Below are the code and all the weights of a small trained network. Each question names an input and a class and asks about switching units off, where a switched-off unit gives its printed mean instead of its output.

import numpy as np


def w(rows, s, z=0):
    codes = np.array(rows[::2]) - 128.0
    scale = np.full(codes.shape[1], s)
    scale[-1] = z or s
    return codes * scale


def f(y):
    return y / 2 * (1 + np.tanh(0.7978845608 * (y + 0.044715 * y**3)))


def log_softmax(a):
    a = a - a.max(-1, keepdims=True)
    return a - np.log(np.exp(a).sum(-1, keepdims=True))


def net(x, mask):
    res = np.array(x, float).reshape(1, 6) / 4 @ E
    y = f(res @ A[0][:, :-1].T + A[0][:, -1])
    res = res + np.where(mask, y, B[0][:, -1]) @ B[0][:, :-1]
    return log_softmax(res[-1] @ U[:, :-1].T + U[:, -1])


A, B = {}, {}
E = w([
[97,125,137,103,68,250],'x0',
[189,165,32,78,131,139],'x1',
[123,130,123,132,133,130],'x2',
[125,131,128,128,128,128],'x3',
[131,132,134,122,121,123],'x4',
[71,80,114,34,161,96],'x5',
],0.019)
A[0] = w([
[155,126,116,100,115,151,74],'N1',
[57,76,120,54,165,154,70],'N2',
[116,115,211,184,194,17,187],'N3',
[48,68,135,67,138,160,90],'N4',
[138,142,149,162,139,180,102],'N5',
[206,190,144,240,110,161,254],'N6',
[102,111,107,163,138,121,95],'N7',
[143,198,70,63,112,181,56],'N8',
[53,45,111,5,150,94,165],'N9',
[48,83,225,138,97,221,110],'N10',
[73,127,60,141,133,104,73],'N11',
[182,128,112,164,149,143,127],'N12',
[158,169,85,122,139,81,102],'N13',
[64,92,204,128,76,191,128],'N14',
[101,83,73,95,150,89,121],'N15',
[119,138,108,129,114,134,63],'N16',
[86,74,162,53,152,134,113],'N17',
[151,147,42,67,80,218,31],'N18',
[116,119,96,160,145,141,102],'N19',
[100,102,164,184,153,41,151],'N20',
[123,149,125,79,160,114,100],'N21',
[137,143,106,136,95,105,90],'N22',
[218,166,80,95,197,87,110],'N23',
[79,99,144,93,121,127,96],'N24',
[161,112,96,194,143,148,169],'N25',
[116,113,138,179,154,99,125],'N26',
[174,177,100,164,107,101,125],'N27',
[162,177,35,51,94,215,37],'N28',
[181,180,70,88,182,101,100],'N29',
[226,122,49,128,161,88,153],'N30',
[232,173,127,212,105,129,185],'N31',
[86,151,146,162,120,68,106],'N32',
[108,125,154,101,114,119,98],'N33',
[85,165,129,116,112,116,86],'N34',
],0.013,0.012)
B[0] = w([
[119,136,141,133,157,148,138],'N1',
[108,146,99,120,176,106,169],'N2',
[123,83,199,80,191,196,223],'N3',
[92,166,79,140,166,126,171],'N4',
[145,97,141,119,92,129,155],'N5',
[4,178,172,169,86,142,254],'N6',
[130,119,135,116,124,126,129],'N7',
[119,89,177,97,176,157,176],'N8',
[161,108,57,88,193,127,211],'N9',
[116,157,56,191,82,96,206],'N10',
[144,122,124,122,113,121,136],'N11',
[113,151,134,121,131,112,160],'N12',
[141,163,105,160,119,93,166],'N13',
[113,159,97,169,95,128,194],'N14',
[182,92,128,126,131,116,165],'N15',
[131,120,133,139,135,124,126],'N16',
[105,149,79,142,170,128,167],'N17',
[98,101,174,111,157,168,190],'N18',
[119,135,125,112,106,140,127],'N19',
[110,89,164,94,161,168,191],'N20',
[155,105,118,139,127,125,145],'N21',
[125,142,125,120,137,118,133],'N22',
[147,153,70,145,63,73,197],'N23',
[99,140,96,137,155,132,148],'N24',
[99,145,152,141,120,103,171],'N25',
[117,136,148,114,127,156,157],'N26',
[93,168,128,134,155,78,175],'N27',
[123,95,204,88,193,172,199],'N28',
[173,116,73,154,57,91,185],'N29',
[113,173,111,114,129,56,206],'N30',
[28,190,144,140,140,88,226],'N31',
[130,130,139,105,159,181,155],'N32',
[124,135,97,146,151,141,134],'N33',
[126,129,109,131,135,135,126],'N34',
],0.014,0.031)
U = w([
[95,134,227,119,110,160,253],'0',
[99,184,75,135,109,95,169],'1',
[135,87,132,86,164,169,158],'2',
[195,126,77,108,95,82,15],'3',
[111,139,120,190,4,163,17],'4',
],0.015,0.0042)

Each question gives the input, the list of numbers given to net, and the class t.
The units are the neurons (one row each of A and B). Each row of codes is followed by its name. A weight is (code - 128) times the scale printed after its matrix; where a second scale follows, it is the last column's (A, B and U).
mask holds one flag per neuron, in row order. A switched-off neuron (its flag False) gives its mean, the last column of its row in B, instead of its output. The means were averaged over made-up inputs and are rounded, as every weight is.
A unit's drop is (log p(t) with every unit on - log p(t) with that unit switched off) / (log p(t) with every unit on - log p(t) with every unit switched off).
most important unit: the unit with the biggest drop
top k neurons: the k neurons with the biggest drops, biggest first
drop of u: that unit's drop, to one decimal
input [7,0,4,-1,6,-8], class 4: most important unit : N10
input [1,-7,-7,0,-1,1], class 1: top 3 neurons : (N10, N14, N28)
input [1,0,1,-5,5,-1], class 4: top 2 neurons : (N3, N28)
input [-7,1,-8,-6,3,1], class 3: top 2 neurons : (N6, N23)
input [1,5,0,-4,5,-5], class 0: top 2 neurons : (N28, N10)
input [1,1,3,-4,6,-6], class 0: top 3 neurons : (N10, N23, N29)
input [3,2,2,7,-1,1], class 2: top 2 neurons : (N6, N31)
input [1,-8,-8,6,1,-3], class 4: top 2 neurons : (N10, N14)
input [0,1,-5,3,-4,4], class 3: top 2 neurons : (N6, N3)
input [6,-3,-6,-4,-4,1], class 1: top 2 neurons : (N6, N4)
input [-3,-7,-5,-1,-1,1], class 2: drop of N6 : 0.5
input [-8,7,-3,-1,-1,3], class 3: drop of N2 : 0.0
input [-7,0,3,2,3,-2], class 0: drop of N20 : 0.1
input [5,-3,7,6,7,1], class 1: top neuron : (N6)
